Here is a tiny trained network, its code and every weight. The questions are about switching its units off for an input and a class, where a switched-off unit gives its printed mean instead of its output.

import numpy as np


def w(rows, s, z=0):
    codes = np.array(rows[::2]) - 128.0
    scale = np.full(codes.shape[1], s)
    scale[-1] = z or s
    return codes * scale


def f(y):
    return np.maximum(y, 0)


def log_softmax(a):
    a = a - a.max(-1, keepdims=True)
    return a - np.log(np.exp(a).sum(-1, keepdims=True))


def net(x, mask):
    res = np.array(x, float).reshape(1, 5) / 4 @ E
    y = f(res @ A[0][:, :-1].T + A[0][:, -1])
    res = res + np.where(mask, y, B[0][:, -1]) @ B[0][:, :-1]
    return log_softmax(res[-1] @ U[:, :-1].T + U[:, -1])


A, B = {}, {}
E = w([
[104,176,129,80,88,134,204],'x0',
[42,206,2,89,75,99,153],'x1',
[64,98,199,74,103,113,84],'x2',
[194,64,153,173,147,98,227],'x3',
[118,189,127,222,24,29,68],'x4',
],0.0071)
A[0] = w([
[17,173,97,99,52,92,98,224],'neuron 0',
[115,83,142,2,156,192,174,254],'neuron 1',
[80,163,136,163,59,30,124,119],'neuron 2',
[181,55,184,118,164,161,182,212],'neuron 3',
[165,158,43,161,118,124,189,235],'neuron 4',
[191,118,162,235,114,89,42,242],'neuron 5',
[58,165,140,86,26,45,54,212],'neuron 6',
[157,61,219,120,157,186,156,184],'neuron 7',
[71,162,124,35,142,188,59,153],'neuron 8',
[64,159,94,50,124,175,43,167],'neuron 9',
[98,153,49,145,167,174,227,207],'neuron 10',
],0.007,0.0028)
B[0] = w([
[39,249,131,152,80,123,118,252],'neuron 0',
[92,91,93,12,167,89,77,235],'neuron 1',
[83,179,192,172,85,59,164,210],'neuron 2',
[153,17,174,46,158,99,88,223],'neuron 3',
[211,147,93,121,33,84,218,205],'neuron 4',
[191,86,235,254,148,236,228,242],'neuron 5',
[37,180,154,186,121,135,154,254],'neuron 6',
[120,25,189,71,227,110,103,220],'neuron 7',
[101,182,79,99,206,215,71,209],'neuron 8',
[102,192,61,136,167,210,66,217],'neuron 9',
[210,164,49,56,95,82,145,209],'neuron 10',
],0.0072,0.0081)
U = w([
[145,55,67,124,160,19,39,85],'0',
[233,150,45,88,83,64,223,212],'1',
[218,50,255,250,192,226,165,255],'2',
[35,185,191,218,68,70,153,69],'3',
[115,12,196,37,226,92,77,65],'4',
[86,188,46,128,207,245,29,101],'5',
],0.0063,0.00095)

Each question gives the input, the list of numbers given to net, and the class t.
The units are the neurons (one row each of A and B). Each row of codes is followed by its name. A weight is (code - 128) times the scale printed after its matrix; where a second scale follows, it is the last column's (A, B and U).
mask holds one flag per neuron, in row order. A switched-off neuron (its flag False) gives its mean, the last column of its row in B, instead of its output. The means were averaged over made-up inputs and are rounded, as every weight is.
A unit's drop is (log p(t) with every unit on - log p(t) with that unit switched off) / (log p(t) with every unit on - log p(t) with every unit switched off).
The circuit of an input: a set's keep is (log p(t) with only the set's units on - log p(t) with every unit switched off) / (log p(t) with every unit on - log p(t) with every unit switched off). Starting from all 11 units, units are removed one at a time, each time the one whose removal leaves the highest keep (on an exact tie, the one counted first), for as long as the keep stays at least 0.8.
units of the circuit, in order: the units of the circuit, biggest drop first
unit that matters most: the unit with the biggest drop
k most important neurons: the k neurons with the biggest drops, biggest first
drop when u is switched off: that unit's drop, to one decimal
input [-7,-5,8,-1,7], class 2: units of the circuit, in order -> neuron 5
input [7,-3,2,5,4], class 2: units of the circuit, in order -> neuron 0; neuron 1
input [7,-4,-1,4,1], class 4: units of the circuit, in order -> neuron 5; neuron 3; neuron 7
input [-8,-7,-5,-4,-6], class 4: units of the circuit, in order -> neuron 3; neuron 7
input [6,-2,-8,-2,4], class 1: units of the circuit, in order -> neuron 4; neuron 6
input [5,-4,-2,2,6], class 2: 2 most important neurons -> neuron 5; neuron 0
input [-8,4,-5,6,-3], class 1: units of the circuit, in order -> neuron 4; neuron 10
input [-1,6,-1,1,0], class 1: units of the circuit, in order -> neuron 10; neuron 4
input [-6,2,8,4,1], class 2: 2 most important neurons -> neuron 1; neuron 0
input [-7,7,-2,-1,4], class 3: drop when neuron 8 is switched off -> 0.0
input [-5,0,-8,6,-3], class 1: drop when neuron 7 is switched off -> -0.1
input [-4,4,-2,7,-2], class 1: drop when neuron 10 is switched off -> 0.1
input [-6,-7,8,-6,4], class 2: drop when neuron 5 is switched off -> 0.5
input [-7,7,-4,-6,4], class 3: unit that matters most -> neuron 2
